Below is a small trained network, with its code and all its weights. Each question gives an input and a target symbol and asks what happens when units are switched off, that is, made to give their printed mean instead of their output.

import numpy as np


def w(rows, s, z=0):
    codes = np.array(rows[::2]) - 128.0
    scale = np.full(codes.shape[1], s)
    scale[-1] = z or s
    return codes * scale


def f(y):
    return y / 2 * (1 + np.tanh(0.7978845608 * (y + 0.044715 * y**3)))


def softmax(a):
    e = np.exp(a - a.max(-1, keepdims=True))
    return e / e.sum(-1, keepdims=True)


def log_softmax(a):
    a = a - a.max(-1, keepdims=True)
    return a - np.log(np.exp(a).sum(-1, keepdims=True))


def net(x, mask):
    ids = ['αβγδζλμξπφ'.index(c) for c in x.split()]
    T = len(ids)
    res = E[ids] + P[:T]
    r = res
    for j in range(3):
        rows = slice(2 * j, 2 * j + 2)
        q, k, v = (r @ M[0][rows].T for M in (Q, K, V))
        z = softmax(np.where(np.tri(T) > 0, q @ k.T / 2**0.5, -1e9)) @ v
        o = O[0][rows]
        res = res + np.where(mask[j], z, o[:, -1]) @ o[:, :-1]
    y = f(res @ A[0][:, :-1].T + A[0][:, -1])
    res = res + np.where(mask[3:11], y, B[0][:, -1]) @ B[0][:, :-1]
    return log_softmax(res[-1] @ U[:, :-1].T + U[:, -1])


Q, K, V, O, A, B = {}, {}, {}, {}, {}, {}
E = w([
[141,169,131,2,128,186],'α',
[151,43,148,108,48,121],'β',
[67,107,128,47,60,97],'γ',
[151,152,167,153,235,160],'δ',
[133,93,140,160,209,95],'ζ',
[115,45,132,72,41,86],'λ',
[41,93,67,98,236,145],'μ',
[92,152,148,115,220,146],'ξ',
[155,59,84,141,231,160],'π',
[139,156,73,126,27,235],'φ',
],0.015)
P = w([
[60,2,217,188,242,190],'0',
[76,135,140,64,158,149],'1',
[91,115,121,69,171,143],'2',
[105,113,95,65,149,144],'3',
[129,104,74,69,157,130],'4',
[150,95,52,74,152,117],'5',
[158,96,42,75,143,117],'6',
[178,89,25,79,138,95],'7',
],0.0084)
Q[0] = w([
[141,51,104,125,47,107],'head 1',
[144,210,151,147,79,67],'head 1',
[63,6,160,137,228,153],'head 2',
[136,165,161,117,227,117],'head 2',
[115,150,155,154,203,150],'head 3',
[105,71,146,123,215,123],'head 3',
],0.017)
K[0] = w([
[241,78,29,117,86,128],'head 1',
[72,75,230,136,52,44],'head 1',
[95,81,238,170,96,189],'head 2',
[85,93,166,94,187,188],'head 2',
[86,162,249,137,128,126],'head 3',
[104,37,219,115,144,228],'head 3',
],0.015)
V[0] = w([
[158,162,91,111,101,226],'head 1',
[102,160,91,172,175,189],'head 1',
[210,110,90,149,140,223],'head 2',
[67,71,37,161,166,134],'head 2',
[174,148,162,235,171,120],'head 3',
[248,56,198,158,63,69],'head 3',
],0.013)
O[0] = w([
[89,181,141,80,124,177,152],'head 1',
[177,125,98,81,75,145,207],'head 1',
[80,109,222,97,171,124,182],'head 2',
[48,192,108,183,111,178,247],'head 2',
[197,35,200,122,99,181,106],'head 3',
[121,140,100,105,170,250,28],'head 3',
],0.013)
A[0] = w([
[127,104,132,212,139,100,73],'neuron 1',
[71,162,123,28,83,144,147],'neuron 2',
[69,167,134,158,176,203,52],'neuron 3',
[70,143,114,225,127,85,122],'neuron 4',
[93,61,157,55,247,131,102],'neuron 5',
[111,141,126,148,112,61,9],'neuron 6',
[77,83,170,172,111,147,94],'neuron 7',
[85,105,159,145,204,39,145],'neuron 8',
],0.011)
B[0] = w([
[124,140,94,72,56,201,152],'neuron 1',
[166,62,138,172,151,170,250],'neuron 2',
[138,111,78,104,125,76,182],'neuron 3',
[247,112,132,182,164,131,220],'neuron 4',
[180,209,228,132,109,110,187],'neuron 5',
[53,181,138,75,155,165,167],'neuron 6',
[66,147,92,158,198,74,175],'neuron 7',
[122,184,89,77,47,156,199],'neuron 8',
],0.011,0.018)
U = w([
[90,122,102,31,88,114,179],'α',
[164,115,134,48,147,174,14],'β',
[172,84,112,112,149,99,27],'γ',
[180,83,164,97,113,113,72],'δ',
[71,75,146,115,47,255,185],'ζ',
[98,111,87,53,117,151,134],'λ',
[123,132,127,137,74,182,34],'μ',
[119,40,118,93,33,91,252],'ξ',
[69,120,133,100,145,107,225],'π',
[98,137,168,66,70,187,63],'φ',
],0.0083,0.0044)

Each question gives the input, a string of symbols that net reads in full, and the target symbol t.
The units are the heads (2 rows each of Q, K, V and O) and the neurons (one row each of A and B). Each row of codes is followed by its name. A weight is (code - 128) times the scale printed after its matrix; where a second scale follows, it is the last column's (O, A, B and U).
mask holds one flag per unit, heads first, then neurons. A switched-off unit (its flag False) gives its mean, the last column of its rows in O or B, instead of its output. The means were averaged over made-up inputs and are rounded, as every weight is.
A unit's drop is (log p(t) with every unit on - log p(t) with that unit switched off) / (log p(t) with every unit on - log p(t) with every unit switched off).
The circuit of an input: a set's keep is (log p(t) with only the set's units on - log p(t) with every unit switched off) / (log p(t) with every unit on - log p(t) with every unit switched off). Starting from all 11 units, units are removed one at a time, each time the one whose removal leaves the highest keep (on an exact tie, the one counted first), for as long as the keep stays at least 0.8.
units of the circuit, in order: the units of the circuit, biggest drop first
most important unit: the unit with the biggest drop
k most important neurons: the k neurons with the biggest drops, biggest first
heads that matter: for each layer, one digit per head in row order, 1 if its drop is at least 0.15 and else 0, layers parted by /
drop of u: that unit's drop, to one decimal
input λ β π β α φ ξ, target λ: 2 most important neurons -> (neuron 3; neuron 4)
input β π λ μ π μ, target β: units of the circuit, in order -> (head 3; neuron 5; head 2)
input λ μ β δ, target λ: units of the circuit, in order -> (head 3; neuron 3)
input α ζ φ μ μ, target α: 2 most important neurons -> (neuron 8; neuron 4)
input μ φ π δ α φ δ, target μ: 3 most important neurons -> (neuron 4; neuron 1; neuron 6)
input β π δ μ π π π, target β: units of the circuit, in order -> (head 3; neuron 5; head 2)
input β ξ ζ π, target β: heads that matter -> 001
input π λ β μ λ ξ λ, target γ: most important unit -> neuron 4
input φ π π π, target φ: heads that matter -> 010
input γ β φ φ μ γ π, target γ: 4 most important neurons -> (neuron 8; neuron 4; neuron 6; neuron 1)
input ξ ξ φ μ φ λ μ, target ξ: heads that matter -> 001
input φ β δ, target φ: units of the circuit, in order -> (head 2; neuron 5; neuron 8)
input γ ξ γ ζ ξ, target γ: 2 most important neurons -> (neuron 4; neuron 8)
input α β λ α, target β: heads that matter -> 111
input β δ ζ α λ λ, target γ: heads that matter -> 101
input γ β π μ, target γ: heads that matter -> 011
input μ λ π φ μ λ, target ζ: 3 most important neurons -> (neuron 2; neuron 3; neuron 7)
input π μ λ π, target π: 3 most important neurons -> (neuron 7; neuron 4; neuron 8)
input π φ λ, target ζ: 2 most important neurons -> (neuron 2; neuron 4)
input π π π α, target ζ: 3 most important neurons -> (neuron 2; neuron 4; neuron 3)
input φ π ξ, target φ: 3 most important neurons -> (neuron 8; neuron 5; neuron 4)
input π μ π φ β, target ζ: 3 most important neurons -> (neuron 2; neuron 4; neuron 3)
input α ζ ξ ξ δ π π μ, target α: drop of neuron 8 -> 0.7
input π φ π δ, target π: drop of neuron 1 -> 0.1
